Each name stands for a flat space through zero: a line, a plane or more. A row that begins with a name and a colon came from that space; any other row is followed by the name of the space it lies nearest, among the names in its block.
nuriggez: [-226  -63  239  -69   16 -147   94 -123  -20  115  -55 -212   -1   -5
  -94  151   35 -197    8   18  -88   76  168]
dobomepa: [ 255   -5 -210   81   15   13 -108   65   83  105   51   99  -13 -147
   25  -46   38   61   37  173    5 -241 -101]
giserop: [  81   25  -46  168 -265  -30  -78  247   10  192  -70  339   18  -56
  -87  103    0  211  107  -24 -201 -381 -191]
giserop: [  63   22  -20    7   38  -24 -126  199 -104   37   87  288  -58  -66
   57  -75   38  193   75   19  106  -63  -15]
dobomepa: [ -74 -136  290  -74  -57 -155  293 -230   72    3   15 -213 -219  177
 -115  -81   83 -136 -326  -49  -11  344    5]
giserop: [  87  -38 -108   29  126   11  -68   52   80   -2   12  111   -1  -95
   82  -61   16   60  -51   51    2  -23  -51]
giserop: [-100 -125   31 -120   46 -231  101  196   13   78  -71    2   40 -266
 -120  -11  -66 -161  -69  -34  -66  121  140]
nuriggez: [  19   24  -87  131  -61   50  -81    4   91  103  106  342 -198  -30
   24   63  141  251 -107   37   -5 -161  -79]
dobomepa: [ 312  148 -190  165 -160  193 -195  148  -88  -15   55  196   33   84
   24  -28  -69  251  231   79    6 -354 -245]
nizodmaz: [-239  202 -364 -159  200    4 -110  147 -107 -205  166   80   63 -210
  109   -2   36  -75 -257 -233  386  184  444]
nuriggez: [-108  242 -358    1  -25  109 -203  170 -151  -95  116  167   99  -94
   33  167  -50   84   84 -108  160 -221  242]
vafadlaf: [  57  351 -414   85  -93  241 -247  131  -48  -74   91  104  142 -121
  124   34   98   56  -24 -149  276 -285   47]
vafadlaf: [-167   12   16  145 -490  -54  132  -63   62  258  -30  397  -65   72
 -225   19  111  234  -86  -84  -23   45   41]
nizodmaz: [ -85  249  -15  -52   -3  104    6   67 -153 -313   92 -195  -52  199
   53   50   -9  -82 -298 -343  163   64   31]
nuriggez: [  21   72  120  147   20   90 -152  113  -18   20  -94   77   81   56
   55   80  -22  100   69  -39 -158 -174 -210]
giserop: [ 234  262 -247   92  -69  280  -98 -112   73 -120  167  -25 -105   38
  143 -169  213   61 -254  -71  349  -43 -153]
dobomepa: [ 141  128 -220   69  231  327 -319  -79   63  -12  114   76  -13 -205
  241   60  106  115  299  236  139 -285  -91]
dobomepa: [-332  192 -603 -177  144   -3 -242  253 -143  -54   15  146  437 -431
  106  155  -91 -120  250 -122  277 -124  635]
vafadlaf: [-119 -225  155   88  -68 -159  199 -199  286  212 -247 -115  104  -17
 -129   52    4 -155 -162   50 -342  118  -51]
dobomepa: [  48  147  -21  118 -114    5 -160  157  -93   61 -108 -112  197  136
   84  277   10  -32  178 -109 -222 -628 -138]
giserop: [  16 -130   55 -109  262  -22   39  -57   85  -77  -26 -193  -22  -97
  100  -21  -15 -151    3   71  -50   81  -19]
nizodmaz: [  17 -187 -182   76   25 -150    3   50  205  211   30  509  -83 -193
    7 -143  110  250 -175  113   -1   88   50]
nuriggez: [ -99 -183  101   60 -189 -432   41  286 -216  256  -83  334  127  104
 -328  104 -274  166  151   85 -310  -40  228]
dobomepa: [ 224   38  -89   18   89  118  -49  -20  -39 -174  154   98 -135  154
  111 -214    5  181 -100   30  191  120 -117]
nizodmaz: [ 131 -169  301  106   78   66  134 -351  336  124 -210 -389   11    2
    7  -85   94 -234 -110  177 -236  141 -343]
nizodmaz: [  -7  143 -177   55 -230  114  -43   13 -107  -54  -38   66  210  154
  -26  -12  -94   92  161  -94   70  -65   55]
nizodmaz: [ -60   12   76   99 -101   75  -85   12   63  184 -105  119   67 -132
  -20  112   51   56  220   68 -127 -183 -102]
giserop: [  60  -52  121 -194  294   -7   39  -66  -55 -177   51 -327  -38    6
  157 -137   21 -200    0   19  158  189   19]
vafadlaf: [ -81   74 -147    6  133   45 -119  102  -15  -76   98  153  -74 -109
   47  113   -6   78  -87  -40   36  -62   94]
vafadlaf: [-174  -90  174 -222  171 -355  134   61 -187  -40   25 -289   26   63
  -62   21  -54 -277 -155  -87   43  209  341]
dobomepa: [ 113   73   54   62  -11   -1  -48  -37  -29   13  -42 -259   82  149
   46   81   30 -116    5   -4  -81 -249 -107]
nizodmaz: [  53  -12   69   38 -230  -24  118  -34  -23   24  -47    9   21  167
 -105 -100  -33   44  -19  -49  -15   88  -75]
nuriggez: [  66  139 -114  -71  300  294 -222  -46  -25 -205   70 -193   34  -87
  308   68   58  -61  244   39  145 -217  -72]
dobomepa: [-149  -41  161 -137  147 -184   52   25  -34   26 -170 -499  219  -82
    7  194  -40 -436   59  -64 -173 -130  129]
vafadlaf: [-396 -116 -122 -108  233 -115  -33  160   74   58   57  543  -58 -452
  -24  -63   14  148 -158  -32  159  480  392]
dobomepa: [-176 -120  114 -147  238 -303   55  118 -168  -91   25  -80   12  122
   -2   78 -121  -91 -121  -82  -75  127  273]
vafadlaf: [ 303 -222  320  -34 -106 -106  259  -48   18  -26    9 -118 -274  232
 -103 -210  -44   30  -54   90 -134  125 -352]
nizodmaz: [-173  174 -168  -86 -233 -100   49  -28 -202  -40  -24 -181  295  243
    8   50   16 -140   22 -250  184  -86  340]
vafadlaf: [ -21   66 -254  -36 -228   15   27   41   24   89   60  240   14 -147
   -5  -97  132   86   15  -68  233  -33  123]
nizodmaz: [   6   43  -70 -176  180  -69    7   53 -184 -228  105 -255   13  107
   76   15  -90 -150  -21  -78  125   14  184]
dobomepa: [  32   44    7  -75  135  -96 -111  131 -182  -39   55 -154   37   58
   93  155  -21  -81  151    3  -27 -319   75]
giserop: [ -57    1 -292 -194  238  -61   42   85    6 -223  189  -27 -158 -185
   60   17  -17 -104 -273  -90  179  104  256]
vafadlaf: [ -51   54  -71   32  140   98 -115   -7   44  -45  -30  -12   89  -66
  103   57    3  -14   13   -9   -8  -41    8]
giserop: [-142  -58    3  -49   12 -102   57  -21   -2   51   62   75 -109  -83
 -108   83  -14   -5  -61   39   -9  102  183]
nuriggez: [ -48   38 -141  -21   67  170 -179  136 -138  -90   36  201   57 -114
    6  150 -213  168  461  114  -50 -150   64]
nuriggez: [-110 -272  280  -15  212 -262  138   -7  106   87  -40    2 -181  -73
 -159   54  -90  -64 -238  118 -281  274   30]
giserop: [ 184   -4 -152  -42  287  -79 -132  129  -51 -106   18  -36  173   46
  247 -207   17  -15  -85  -21  145  -16   20]
nizodmaz: [ 144  206 -180   63  -23  269 -288  115  -59   27  -21   86  210 -137
  217  -16   92   91  402   32  158 -380 -142]
vafadlaf: [ -89  143   48  -93  239   61 -178   68 -198 -166   64 -155   63  100
  242  117   49  -53  121 -115  119 -174   82]
nizodmaz: [  55  -51  -31   91 -349  222  -19   11   52  197   75  672 -216 -175
 -101 -141   66  485  400  187  102   33 -177]
vafadlaf: [ -42  153 -269  -83   88  134 -186    0  -95  -59   34  -90  215  -88
  201   94   44  -68  309   -1  185 -275  184]
nuriggez: [  18  -57  103   49 -159   89  137 -136  108  -12  -67  -20  -74  103
  -68  -19  -17   37  -10  -12 -116   77 -181]
nuriggez: [  82  -71  -38   74 -116  -43   44 -103  120  180  -10   31  -44  -58
  -99   18   46    6   12  158  -83  -90  -35]
nizodmaz: [ -18   47  109  146 -145  -32   62 -209   37   69   15 -148  -94  264
 -130  155   35  -23 -217   10 -143  -68  -30]
vafadlaf: [-172  -27 -113  -17  239   17 -187  257    8   16  -62  267  131 -387
   21   95 -133   51  163   40  -76   25  129]
nuriggez: [  44   73   70   29  -86  -75  -66  145 -137   82   23   80   27   31
  -32  -39   34   52   27  -31   69  -72    0]
nuriggez: [ -52  -16   91 -134  -89 -138  117  194 -275 -200    3   61   63  296
  -19 -138 -166   85   18 -239   74  197   90]
vafadlaf: [ 138 -209   70   16 -370 -199  311   25   54  131   44  259 -272   58
 -338 -172  -80  164 -150   69  -95  220  -90]
giserop: [-325  184 -219 -176   78   76 -101  164 -219 -197  135  218   70 -158
   48   -1  -49   59   44 -212  367  259  424]
vafadlaf: [-119 -156  283  -81  116 -197  150  -66  -21  -12  -20 -112  -94  137
  -33  -22   -7  -79 -164  -31  -83  251   60]
nuriggez: [-214  346 -475  -91  115  439 -194   -6   16 -323  269  250 -149 -264
  247   50  170  139 -123 -237  502   59  205]
nizodmaz: [ 285 -187  340  184 -415  -48  197  -82  138  275 -192  105  -40  211
 -146 -229   60  158  100  109 -239  -25 -493]
giserop: [ 140  114  161   22  -59  267 -108    4  -97  -59   55   26 -114   46
   98  -50   63  139  301   43  106 -118 -281]
nizodmaz: [  63   73   34    8  -39  214 -104   43  -92  -96  -29  -12   42   70
  103   87  -61   91  379    4  -57 -256 -188]
dobomepa: [ 248  -92  105  103   95  168   -8  -88  146  -76   -4  -25 -183   81
   70  -27  -25  109   21  141 -189  -89 -400]
giserop: [  42  276 -219  -31  -37  258 -153  -20  -86 -149   56 -249  103    9
  174  164   73 -115  195 -105  154 -403  -11]
dobomepa: [ -40   10  -70  -79  334  -76 -150   26 -102  -76   95  -90   36    4
  165   82    5  -57   15   53   69  -84  200]
giserop: [  17  171 -224 -103  186   62 -151   48 -104 -143  163  -62   14  -37
  232  -23  136  -43  -55  -91  318 -115  162]
nuriggez: [ -66 -122  365  -37   18  -56   67  -62  -42   89 -105 -143   -3   31
  -70   30  -44  -81  216  100 -152   92  -74]
dobomepa: [-120   15  -55  -86 -159  -35   64  150 -154  -77   24  132   -7   23
 -113   79 -145   71  141 -111  -10   -7  129]
[ -80  324  -88   20 -238   62 -148  101 -413 -129  121 -122   90  358
  -67  334 -133   45  257 -152   37 -438  189] : nizodmaz
[  12  -74   29  -42  230 -170  -33  111  -31  -10  -21 -151   51  -70
  -17   70 -104 -150  -70   55 -127  -24   83] : nizodmaz
[ 156  -66   57  274 -294   10   72 -144  171  185 -105  102  -32  215
 -172   43  -27  156  -82  108 -311 -144 -278] : giserop
[  42 -144  269 -160  143 -204  118   48 -167  -76  -24 -211   30  138
  -23 -180 -116 -127   35   18   25  289   53] : giserop
[ 177   56    0    9  -42   95   26 -118   -1  -85   35 -178  -24  174
   77 -106   58  -28  -30   -7   96  -33 -139] : vafadlaf
[  36   33   78   22   -2 -228  -35   43 -138  120   -8 -188  122  134
  -57   45    6 -134  -60   21  -23 -122  130] : dobomepa
[  28  -59  308  -55  -83 -254  147   74 -157   39  -19 -239  -67  187
 -160   26  -56 -150  -93  -49 -117   15  -12] : vafadlaf
[  13 -107   35  -44   72    5   32  -25   33   -3   66   64 -181  -79
  -28   53  -30   53   85  126  -67   -3  -25] : dobomepa
[ -97   72 -337  156 -139  -73 -161  154   58  275  -71  415  296 -307
 -146  -47  -29  117   -8   64   70   45  265] : nizodmaz
[  98   92   94  -95  -12   91   95  -94  -85 -207  100 -242 -123  187
   59 -160   58  -80 -141 -119  228  182  -76] : giserop
[ 194   91 -312   44  -46  185 -185  159  -60  -49   96  210   -5 -118
   38   79 -101  190  329  121   10 -373  -80] : dobomepa
[   8 -232  143  -78  -24  -58  353 -423  367  107    3 -197 -274 -104
  -66 -218  238 -194 -380  104   74  445  -58] : nuriggez
[  14  134 -107  122 -223  184  -50 -175   85   81   36   42  -57   93
   65  148  185   98   67  -10   12 -343 -107] : nuriggez
[ 102  -41  -41  -83  292 -113 -157  228 -138  -38    7  -83  125 -122
   85   22 -128  -84  187  107  -37 -151   71] : dobomepa
[ 134  151  -59  103   46  117 -125 -116  121   84   -7 -309   37 -104
   69  116  159 -206  -74   76    1 -303 -121] : nuriggez

Each name stands for a flat space through zero: a line, a plane or more. A row that begins with a name and a colon came from that space; any other row is followed by the name of the space it lies nearest, among the names in its block.
posen-fepak: [ 140    6   32 -211   98  104  303   31   29   71 -227  204 -137 -175
 -175 -100  -74  -84 -202  103 -175 -189  119]
tuti-gaz: [-129 -162  -27  -23   -1    4  -11  -35  -25  -26   53   76   61  -19
 -136  -38   93   90  -35  -51   33 -205   -8]
tuti-gaz: [ -84  -97  -18 -136 -113   62  186   20 -130 -231 -112  107   52  -97
 -104   82  -36    1 -134   80   92 -273   43]
lop-mab: [ 208  212  180  259  -19   13  283 -139 -156  -76  -56 -198 -132   77
  261   96  -28  100  -30  -98 -108   96 -344]
posen-fepak: [-100 -147 -199 -120  177  124 -140  -30  172    3   35  124   14 -103
 -327 -111  213  142   77   26   80 -204  233]
posen-fepak: [ -5 -30 -46  85  72  43 -45 -28  92  30 136  56 -12  56  29  67 135  69
  49  33  54  59  98]
posen-fepak: [ -94   22   32  143 -134 -211   10   95 -179  -85   78 -146  155   27
  311  127 -121   47   52   42  225  107 -102]
fasat-vedi: [  36  309  118  137  -62 -112  151 -136  176  223  128 -381  -22 -133
  136 -242  106  -56  236 -304 -132  208 -559]
fasat-vedi: [  21 -140  145  -63 -178   88  144 -318 -232 -132   76   69   20  -64
 -126   95  -63 -244 -183 -189 -239 -100  -93]
lop-mab: [-154  -71 -101   -2  105  -27 -173   38  171  153  132   17   98   -8
  -93 -104  193   82  104  -52   41   -5   35]
fasat-vedi: [ -99 -164 -134  -28   66  -41 -460  118  -86  -57 -108    8  135  151
 -175  -37  -36   60   13    8  118  -48  182]
fasat-vedi: [  -2   36  115    6   33   23  322 -133  -67  104  -42  -14   76 -148
  -58  -75  134  -64 -159 -196 -229 -115 -291]
lop-mab: [  93   46   40  -96  216  110  179   38  206  286 -100  179 -138  -45
 -126 -153  125   -1 -129    6 -290  -58   24]
posen-fepak: [  53  -12  -46   50   79  -49  158    1  117  120  241  136  -20 -125
  174  103   37  -26   52  180  142  157  266]
tuti-gaz: [ -30   10  -20  112 -126  -48 -444  197 -120 -159 -202 -138  125  362
   -8   49  -59  -37  -11  -49  156   83 -106]
lop-mab: [ 199  -29  104 -298 -207   76  524  127  -53 -199 -267  307 -319 -173
  -65   19 -370 -131 -245  339   54 -335  201]
tuti-gaz: [ -41  -61  -65 -183   20   67  183   64   42  -54  -81  166  -11 -163
 -130  -11    4    3  -81  138   53 -204  166]
fasat-vedi: [   3  -57  128   61  -98  -80  215 -107    4  179  243  109   87  -72
  102   48   61 -258 -113  -90  -77  113  -77]
fasat-vedi: [ -41  187  105  199  -22  -79  -50 -150   71  117   90 -387  -43   50
   80 -214  118  173  233 -341 -152   74 -567]
fasat-vedi: [-189 -126   79  310   67 -124   39 -152  -79  253  304  -28  401   41
   59   32  434  -65 -123 -357  -60   79 -345]
lop-mab: [-126  -85  -13  257  -57 -113 -346   26   36  108  281  -37  242  262
  124  112  210 -100   56 -131  148  269  -58]
posen-fepak: [ -33 -127  -86 -236 -138  100  197   40  -63 -279 -129  195   15 -184
 -222   63  -69  -97 -126  175  204 -312  216]
posen-fepak: [ -14  -33   48  229  144  -76   77 -114  -30  207   75  -76  171  -23
  -66 -134  290   51  -63 -274  -52  -40 -310]
lop-mab: [  17   13  -26 -153   37  112  194  -66  108   -5  -24   79 -110 -175
 -139  -70   35   15    0   36  -79 -146   55]
tuti-gaz: [  66  120   20 -213 -147   29  162  283  -10 -185 -265  100 -182   23
  161  119 -333  -25  -71  351   80  -38  190]
posen-fepak: [  99  132 -108 -179    2  146 -103  276  -18 -279 -408   37 -133  119
  -14  117 -214   60  -37  313  110  -39  267]
fasat-vedi: [  16  -25   68   -9  -96  -43 -130  -89 -101  -72   15 -107 -129   66
   36  -36 -214   61   86  -52  -88   -1  -62]
fasat-vedi: [-159 -152   80  307   18 -130 -173 -250  -59  232  365 -114  296   96
  -10  -48  341  -58    9 -430  -93  117 -350]
posen-fepak: [  29  170  -62 -116  102  130  271   17  200    3   19   43 -143 -177
  102   60   53   98   90  188  -35   35  143]
tuti-gaz: [  71  211 -112  -96  123  159  -39  125  265   30 -157  -22  -88   -3
  -77  -50  118    5   87   96  -17   88   80]
fasat-vedi: [  -4  -31  -68   28   55  -12 -257   43   40  -32   -2  -51  -98  117
  -15  -44  -61  182  141   51   71    6   99]
tuti-gaz: [ 145  138 -103 -246   12  206  104  214  -45 -302 -337  165 -134   -7
   77  279 -243  -54 -115  433   67   32  461]
fasat-vedi: [ 104   39 -110 -221  -20  227  174   67  -31 -327 -225  177 -109  -96
  -80  210 -109  -43 -100  312  113 -122  370]
tuti-gaz: [  30  191  141    2  -81   34  240  -47   74   76   -3  -96  -81  -21
  127  -23   21  -69   -9 -100 -217   74 -296]
posen-fepak: [ -52   10   12  200   26 -140  -50  -21  -36   94  154 -126  139   26
  153    7   95   53   75 -100   93  130 -141]
posen-fepak: [ 204  431  -78 -302   78  195  199  265  197 -129 -369  -29 -327 -103
  220  110 -295   36   99  443  -85  188  303]
lop-mab: [ -23   35   11  113   96   62   37  -23  139  150   99   37   56   70
    6   13  275    2  -30  -93  -80   72 -101]
tuti-gaz: [ -87   83 -158  -96  -84 -206 -478  528   98  -88 -231 -125  -56  214
  161  -77 -351  177  243  337  401   94  217]
tuti-gaz: [ -18   -7  114  142  -52  -80  218 -305 -129   19  267 -145   21 -155
  146   22   23   39   72 -194  -96   35 -237]
lop-mab: [ 127   84  -42 -116   44  263  246 -185   98 -145   39  109 -175 -149
  -50  154   61  -41    5  118  -98    5  212]
tuti-gaz: [ -36 -237   68 -109 -149   50  211   24 -120 -114 -115  275   35   -8
 -255   -5   12 -125 -306    1   39 -384  -11]
posen-fepak: [-108  -23  -67   46   40  -91 -631   67   68   76  117 -162  -45  280
  106  -34 -133  158  275  -16  -40  258  113]
lop-mab: [  66   26  -10  -28   33  185   15 -176  -13  -34   81   95   78  -12
  -21  218  121 -255 -101  -29 -172  199  163]
lop-mab: [ -26   28 -173  -39  153   67 -227   89  102  -87  -30  -25  -86   41
   11   38  -12  253  185  183  120   32  275]
tuti-gaz: [-110 -107   24   -3  -69  -75   72  -47  -84   26   21   -2  185 -100
 -134  -90   93  -91  -89 -161   30 -154 -178]
lop-mab: [  82   57  128  -78 -208    3  267   43 -110 -169 -250  -36 -131  -30
  -66  -88 -178  -36 -118  -12    3 -255 -259]
fasat-vedi: [  13   63 -115  -99  -46  133 -109  200  140 -186 -161   65  -91  118
  -65   70   -5   36   40  209  184  -42  180]
lop-mab: [ 367  192  139 -139   58  328  459 -178  -68 -100 -242  183 -266  -82
   -3  204 -101 -245 -289  110 -406   61  134]
[ 132  200  223  -84  -47  -64  591  -32   -8  150  -73  -31 -218 -241
  221 -101 -205  -18  -81   23 -269  -42 -256] : fasat-vedi
[ -78   48  -17  144  116 -109  -48    0  -37   72   27 -189   78   -7
  101  -79   78  237  115 -100   26   11 -186] : lop-mab
[   6  -30  -28  -66 -116   91 -300   53  126  -47  -35   46  -47  199
 -173  -24    9 -160   20  -24    6   42   53] : lop-mab
[ -67  -33 -186   47   36  -26 -497  305   45 -160  -77   -5   -3  307
   96  130  -89  215  156  266  332  108  330] : lop-mab
[  57  140 -244 -179  146  195 -329  183  195 -159 -268  -31 -108   58
 -176  -13  -15  100  164  216  114   43  330] : posen-fepak
[  -9   -6  -60   20  111   95  -53 -143   62   61  181   50   79  -40
   10  125  163  -84   26  -26  -90  182  163] : lop-mab
[  47   85  -27 -181  152  182  -44  142  165   91 -333   86 -114   71
 -258 -166   76   23 -110    4 -242 -137  -10] : lop-mab
[  91  197   10 -263   47   63  -71  236   28  -36 -352  -20 -269   66
  118  -15 -384   89   23  259 -220   63  182] : posen-fepak
[ -73    7  -18  -69  -39   -3 -205   75    3   11 -187  -94  112   64
 -218 -167   43  -82  -28 -162  -49  -84 -190] : fasat-vedi
[  64 -144   57 -150 -118   55  214   73 -156 -163 -179  260  -66  -15
 -101   88 -176 -110 -269  166   31 -250  165] : posen-fepak
[ 132  190 -125 -163  253  288  170  -11  309   92 -113  124 -114 -157
 -167  -14  237  -51   -5  108 -162   54  211] : tuti-gaz
[-157  158 -187 -311   13 -144 -366  721  364  140 -358   13  -70  129
   42 -235 -241  118  175  396  249   26  236] : tuti-gaz
[  11   92  -25  193  120 -207 -116    7   35  144  203 -215  -56  -12
  320  -40  -92  254  286   42  110  244    3] : fasat-vedi
[-221 -174  -15  122  -27 -245  -30   37   96  229  331   15  184  -65
   50 -129  158   62   99  -93  206  -36 -103] : lop-mab
[ 33   1  17 -63 -73  12  77 -12 -34 -87 -50   6 -66 -50 -27  -7 -99 -20
  -9  38  21 -75   7] : lop-mab
[  27  -85  -69 -141  -62  -35 -318   97  -91 -110  -89   48  -25   74
  -35   49 -291 -104   23  154   74   76  321] : lop-mab
[ -43  -46    2   -4  232  103  145 -128  194  372  221  226  162 -111
  -80   16  385 -197 -153 -124 -290  136   78] : lop-mab
[  48  144  -86 -159    9  159  257   36  157 -128  -34   74 -123 -174
   40  110    9    6   54  230   68   -6  202] : posen-fepak
[  88   48   77  -55   44  -72   69   -6  -38   53  -76  -71 -254  -48
   96 -132 -277  194   81   61 -142  -54  -21] : fasat-vedi
